Below is a small trained network, with its code and all its weights. Each question gives an input and a class and asks what happens when units are switched off, that is, made to give their printed mean instead of their output.

import numpy as np


def w(rows, s, z=0):
    codes = np.array(rows[::2]) - 128.0
    scale = np.full(codes.shape[1], s)
    scale[-1] = z or s
    return codes * scale


def f(y):
    return np.maximum(y, 0)


def log_softmax(a):
    a = a - a.max(-1, keepdims=True)
    return a - np.log(np.exp(a).sum(-1, keepdims=True))


def net(x, mask):
    res = np.array(x, float).reshape(1, 6) / 4 @ E
    y = f(res @ A[0][:, :-1].T + A[0][:, -1])
    res = res + np.where(mask, y, B[0][:, -1]) @ B[0][:, :-1]
    return log_softmax(res[-1] @ U[:, :-1].T + U[:, -1])


A, B = {}, {}
E = w([
[43,182,30,142,181],'x0',
[194,254,157,151,150],'x1',
[125,129,135,136,128],'x2',
[127,126,130,131,130],'x3',
[102,126,222,16,232],'x4',
[137,132,96,89,120],'x5',
],0.0083)
A[0] = w([
[89,47,140,103,125,129],'neuron 0',
[74,197,94,148,184,12],'neuron 1',
[169,174,158,125,122,114],'neuron 2',
[202,196,141,142,171,103],'neuron 3',
[19,108,96,130,142,92],'neuron 4',
[239,66,198,99,60,53],'neuron 5',
[64,60,141,110,107,101],'neuron 6',
[188,98,166,100,80,5],'neuron 7',
[138,114,172,82,172,153],'neuron 8',
[157,134,95,214,13,141],'neuron 9',
[136,105,165,78,234,107],'neuron 10',
[74,147,185,60,181,139],'neuron 11',
[184,86,180,137,109,91],'neuron 12',
[95,18,119,125,133,66],'neuron 13',
[187,254,146,142,166,92],'neuron 14',
],0.011,0.0024)
B[0] = w([
[97,122,194,92,52,202],'neuron 0',
[1,236,130,103,148,201],'neuron 1',
[109,110,160,92,99,188],'neuron 2',
[161,109,198,80,43,219],'neuron 3',
[76,160,153,61,165,202],'neuron 4',
[6,238,104,141,217,252],'neuron 5',
[178,85,158,50,118,195],'neuron 6',
[52,172,93,118,156,188],'neuron 7',
[172,89,79,180,156,215],'neuron 8',
[221,79,82,206,122,250],'neuron 9',
[230,48,58,210,178,240],'neuron 10',
[197,71,69,212,174,244],'neuron 11',
[23,207,110,142,163,199],'neuron 12',
[156,51,187,69,24,205],'neuron 13',
[134,57,206,68,37,255],'neuron 14',
],0.0072,0.0089)
U = w([
[229,88,69,212,145,86],'0',
[157,102,245,46,55,24],'1',
[42,205,125,113,185,252],'2',
],0.011,0.0024)

Each question gives the input, the list of numbers given to net, and the class t.
The units are the neurons (one row each of A and B). Each row of codes is followed by its name. A weight is (code - 128) times the scale printed after its matrix; where a second scale follows, it is the last column's (A, B and U).
mask holds one flag per neuron, in row order. A switched-off neuron (its flag False) gives its mean, the last column of its row in B, instead of its output. The means were averaged over made-up inputs and are rounded, as every weight is.
A unit's drop is (log p(t) with every unit on - log p(t) with that unit switched off) / (log p(t) with every unit on - log p(t) with every unit switched off).
The circuit of an input: a set's keep is (log p(t) with only the set's units on - log p(t) with every unit switched off) / (log p(t) with every unit on - log p(t) with every unit switched off). Starting from the 12 units with the biggest drops (on a tie, the unit counted first), units are removed one at a time, each time the one whose removal leaves the highest keep (on an exact tie, the one counted first), for as long as the keep stays at least 0.8.
units of the circuit, in order: the units of the circuit, biggest drop first
most important unit: the unit with the biggest drop
top k neurons: the k neurons with the biggest drops, biggest first
drop when u is switched off: that unit's drop, to one decimal
input [-6,-5,-6,4,-1,4], class 2: units of the circuit, in order : [neuron 5]
input [3,4,0,4,-1,-1], class 1: top 2 neurons : [neuron 5; neuron 14]
input [0,-5,-8,7,-4,0], class 1: top 4 neurons : [neuron 10; neuron 11; neuron 13; neuron 8]
input [4,-8,8,1,6,2], class 1: top 2 neurons : [neuron 0; neuron 13]
input [3,4,3,-6,4,-2], class 0: units of the circuit, in order : [neuron 11; neuron 10]
input [-6,-3,-5,5,6,-1], class 0: top 4 neurons : [neuron 10; neuron 11; neuron 8; neuron 1]
input [-8,5,-5,-4,-7,0], class 2: top 3 neurons : [neuron 5; neuron 12; neuron 10]
input [3,6,-3,7,8,6], class 0: top 2 neurons : [neuron 10; neuron 11]
input [2,-3,4,-2,-1,5], class 1: units of the circuit, in order : [neuron 5; neuron 10]
input [5,6,3,-2,-1,-7], class 1: top 3 neurons : [neuron 14; neuron 5; neuron 3]
input [-5,-6,6,3,6,-5], class 0: top 2 neurons : [neuron 10; neuron 11]
input [-4,8,6,-8,8,3], class 0: top 3 neurons : [neuron 10; neuron 11; neuron 8]
input [2,6,6,2,4,8], class 1: top 3 neurons : [neuron 14; neuron 3; neuron 9]
input [2,-4,-5,3,4,3], class 0: most important unit : neuron 14
input [5,-5,2,6,1,6], class 1: top 2 neurons : [neuron 5; neuron 13]
input [-5,4,3,-6,2,4], class 2: top 2 neurons : [neuron 5; neuron 13]
input [7,4,-4,-6,8,6], class 0: top 2 neurons : [neuron 10; neuron 11]
input [-7,3,-4,-4,-3,6], class 2: drop when neuron 8 is switched off : 0.0
input [-7,-3,2,0,3,0], class 2: drop when neuron 5 is switched off : 0.3
input [6,1,4,5,7,-8], class 0: drop when neuron 5 is switched off : 0.1
